Below is a small trained network, with its code and all its weights. Each question gives an input and a target symbol and asks what happens when units are switched off, that is, made to give their printed mean instead of their output.

import numpy as np


def w(rows, s, z=0):
    codes = np.array(rows[::2]) - 128.0
    scale = np.full(codes.shape[1], s)
    scale[-1] = z or s
    return codes * scale


def norm(h):
    return h / np.sqrt((h * h).mean(-1, keepdims=True) + 1e-5)


def softmax(a):
    e = np.exp(a - a.max(-1, keepdims=True))
    return e / e.sum(-1, keepdims=True)


def log_softmax(a):
    a = a - a.max(-1, keepdims=True)
    return a - np.log(np.exp(a).sum(-1, keepdims=True))


def net(x, mask):
    ids = ['αεθξστ'.index(c) for c in x.split()]
    T = len(ids)
    res = E[ids] + P[:T]
    u = 0
    for l in range(2):
        r = norm(res)
        for j in range(3):
            rows = slice(3 * j, 3 * j + 3)
            q, k, v = (r @ M[l][rows].T for M in (Q, K, V))
            z = softmax(np.where(np.tri(T) > 0, q @ k.T / 3**0.5, -1e9)) @ v
            o = O[l][rows]
            res = res + np.where(mask[u + j], z, o[:, -1]) @ o[:, :-1]
        u += 3
    return log_softmax(norm(res)[-1] @ U[:, :-1].T + U[:, -1])


Q, K, V, O = {}, {}, {}, {}
E = w([
[210,144,91,173,247,144,149,115,209],'α',
[137,186,180,100,111,38,223,113,123],'ε',
[81,83,43,31,187,189,196,124,176],'θ',
[213,159,125,166,150,186,137,85,77],'ξ',
[33,133,254,85,120,207,75,121,51],'σ',
[117,90,93,171,57,170,189,76,157],'τ',
],0.012)
P = w([
[141,170,59,55,154,99,49,43,132],'0',
[149,155,202,166,201,176,176,46,159],'1',
[86,171,87,165,177,151,217,152,82],'2',
[181,96,234,140,169,171,169,113,167],'3',
[107,71,121,128,136,93,181,186,62],'4',
[217,66,255,106,106,174,160,196,212],'5',
[144,11,145,75,115,37,147,237,46],'6',
],0.0084)
Q[0] = w([
[163,94,165,121,177,143,88,123,190],'L0H0',
[182,109,115,31,94,150,143,95,189],'L0H0',
[156,98,112,91,137,129,203,190,109],'L0H0',
[1,113,93,100,148,103,110,170,209],'L0H1',
[145,29,142,181,85,134,114,65,114],'L0H1',
[108,184,140,113,86,82,53,160,95],'L0H1',
[43,99,96,117,125,66,66,188,74],'L0H2',
[183,105,222,55,136,191,216,171,121],'L0H2',
[183,160,218,152,65,145,87,124,200],'L0H2',
],0.0098)
K[0] = w([
[152,128,153,105,114,116,141,127,86],'L0H0',
[150,113,134,130,151,145,79,160,99],'L0H0',
[125,101,130,150,96,144,154,195,151],'L0H0',
[34,77,121,97,167,127,118,139,142],'L0H1',
[121,133,110,162,83,167,147,116,114],'L0H1',
[107,110,156,146,122,110,110,159,34],'L0H1',
[155,160,103,138,107,134,76,73,132],'L0H2',
[143,74,181,81,123,140,137,210,129],'L0H2',
[78,149,157,6,120,82,158,109,135],'L0H2',
],0.015)
V[0] = w([
[147,113,144,213,68,149,125,78,122],'L0H0',
[129,144,123,144,240,130,87,81,152],'L0H0',
[118,83,145,76,116,203,142,160,203],'L0H0',
[170,108,143,109,32,77,225,140,154],'L0H1',
[129,164,238,70,140,113,99,219,69],'L0H1',
[212,111,122,104,189,10,163,148,169],'L0H1',
[152,132,58,48,154,230,84,86,85],'L0H2',
[95,2,96,127,145,185,164,160,185],'L0H2',
[110,70,125,232,135,196,15,187,120],'L0H2',
],0.006)
O[0] = w([
[127,106,109,110,55,152,142,110,185,117],'L0H0',
[111,154,107,132,105,74,116,130,118,159],'L0H0',
[161,109,129,203,120,145,154,127,78,139],'L0H0',
[96,213,93,194,149,154,103,194,136,143],'L0H1',
[77,83,132,173,160,159,141,101,129,79],'L0H1',
[136,132,113,169,13,175,114,157,138,171],'L0H1',
[136,111,88,162,60,218,109,151,169,140],'L0H2',
[121,86,103,190,140,139,124,98,133,123],'L0H2',
[106,150,103,183,171,162,2,160,125,2],'L0H2',
],0.0095,0.0072)
Q[1] = w([
[139,191,86,93,148,93,24,119,155],'L1H0',
[76,95,5,130,180,200,95,99,126],'L1H0',
[185,116,162,147,118,193,32,105,144],'L1H0',
[204,75,175,142,157,142,90,80,164],'L1H1',
[158,193,158,118,135,138,73,115,196],'L1H1',
[212,94,151,81,173,116,158,119,124],'L1H1',
[247,154,93,199,152,133,165,98,94],'L1H2',
[101,164,108,113,159,61,89,146,131],'L1H2',
[201,82,183,127,152,120,41,96,139],'L1H2',
],0.012)
K[1] = w([
[136,157,63,95,115,143,76,74,90],'L1H0',
[131,99,53,221,125,178,149,146,121],'L1H0',
[65,109,98,107,111,143,28,143,145],'L1H0',
[131,155,121,113,97,94,53,85,183],'L1H1',
[122,213,79,96,176,106,104,78,131],'L1H1',
[167,145,188,128,137,110,127,68,149],'L1H1',
[180,102,93,152,141,114,124,253,72],'L1H2',
[120,153,148,152,146,70,143,95,119],'L1H2',
[86,87,149,175,132,130,47,145,106],'L1H2',
],0.014)
V[1] = w([
[67,164,13,42,61,121,18,70,25],'L1H0',
[185,125,143,116,167,215,170,4,55],'L1H0',
[126,160,86,68,143,164,89,73,254],'L1H0',
[4,146,189,209,21,146,94,147,107],'L1H1',
[187,186,145,248,103,75,109,110,56],'L1H1',
[93,202,207,174,95,118,122,3,121],'L1H1',
[13,118,203,129,198,179,104,31,51],'L1H2',
[114,219,175,191,106,229,42,193,155],'L1H2',
[129,84,158,178,38,161,249,132,113],'L1H2',
],0.0058)
O[1] = w([
[78,137,158,160,198,188,206,179,101,21],'L1H0',
[79,178,153,157,55,147,28,206,163,211],'L1H0',
[117,81,130,255,165,115,82,119,135,123],'L1H0',
[144,120,146,167,191,201,78,38,156,52],'L1H1',
[108,115,110,103,103,187,90,147,147,103],'L1H1',
[144,126,115,56,109,143,75,61,109,154],'L1H1',
[180,150,112,173,75,117,173,159,154,19],'L1H2',
[75,185,149,106,52,107,129,163,141,34],'L1H2',
[93,107,190,122,163,151,130,150,141,254],'L1H2',
],0.0086,0.0069)
U = w([
[122,126,106,210,174,114,184,178,84,236],'α',
[166,141,162,12,88,88,176,74,134,63],'ε',
[157,35,96,165,25,217,148,27,229,6],'θ',
[42,134,196,111,212,190,66,44,62,107],'ξ',
[104,210,157,116,27,174,27,195,145,182],'σ',
[116,174,44,162,98,11,2,55,151,227],'τ',
],0.0073,0.0024)

Each question gives the input, a string of symbols that net reads in full, and the target symbol t.
The units are the heads (3 rows each of Q, K, V and O). Each row of codes is followed by its name. A weight is (code - 128) times the scale printed after its matrix; where a second scale follows, it is the last column's (O and U).
mask holds one flag per head, layer by layer. A switched-off head (its flag False) gives its mean, the last column of its rows in O, instead of its output. The means were averaged over made-up inputs and are rounded, as every weight is.
A unit's drop is (log p(t) with every unit on - log p(t) with that unit switched off) / (log p(t) with every unit on - log p(t) with every unit switched off).
The circuit of an input: a set's keep is (log p(t) with only the set's units on - log p(t) with every unit switched off) / (log p(t) with every unit on - log p(t) with every unit switched off). Starting from all 6 units, units are removed one at a time, each time the one whose removal leaves the highest keep (on an exact tie, the one counted first), for as long as the keep stays at least 0.8.
units of the circuit, in order: the units of the circuit, biggest drop first
unit that matters most: the unit with the biggest drop
heads that matter: for each layer, one digit per head in row order, 1 if its drop is at least 0.15 and else 0, layers parted by /
input ε θ α ε σ θ θ, target α: units of the circuit, in order => [L0H0; L1H1]
input θ ξ θ, target σ: heads that matter => 011 / 100
input ξ α ε σ τ σ τ, target ξ: units of the circuit, in order => [L1H2; L0H1; L1H1]
input τ ξ τ ε σ α ε, target ξ: units of the circuit, in order => [L0H1; L0H2; L1H1]
input τ θ θ α θ, target τ: heads that matter => 001 / 100
input σ α α σ α, target ξ: units of the circuit, in order => [L1H2; L0H1; L0H2]
input ξ ε σ α, target σ: heads that matter => 011 / 001
input θ σ ξ α θ, target ξ: heads that matter => 111 / 011
input α ε α, target ε: unit that matters most => L0H1
input θ ε ε σ ξ ξ, target σ: heads that matter => 001 / 001
input ε θ ξ θ ε, target α: units of the circuit, in order => [L0H2; L0H0]
input ξ α α σ, target σ: units of the circuit, in order => [L0H2; L1H2]
input σ ε σ, target ε: units of the circuit, in order => [L0H1; L1H2; L1H0]
input τ θ σ ε ξ θ ξ, target α: units of the circuit, in order => [L0H2; L1H1; L0H1]
input σ σ α α, target σ: unit that matters most => L0H1
input ε α θ α, target θ: heads that matter => 011 / 000
input ξ α θ ε θ σ σ, target ξ: heads that matter => 010 / 010
input τ ε ξ τ τ σ τ, target ξ: units of the circuit, in order => [L1H2; L0H1; L0H2; L0H0]
input ε ε α τ ξ θ σ, target ξ: heads that matter => 000 / 000
input θ ε ε ε ξ θ, target θ: unit that matters most => L0H2
input σ ε ξ θ ε, target σ: heads that matter => 111 / 011
input σ α ε ε θ ε τ, target θ: units of the circuit, in order => [L1H1; L0H1]
input ε σ ε, target ξ: heads that matter => 011 / 010
input α ξ σ θ ξ, target α: heads that matter => 111 / 000
input ε ε τ θ τ, target α: units of the circuit, in order => [L0H1; L1H1; L0H2]
input τ τ σ ε τ θ ε, target θ: heads that matter => 111 / 110
input ε α ε, target τ: units of the circuit, in order => [L1H0; L0H0; L0H1]
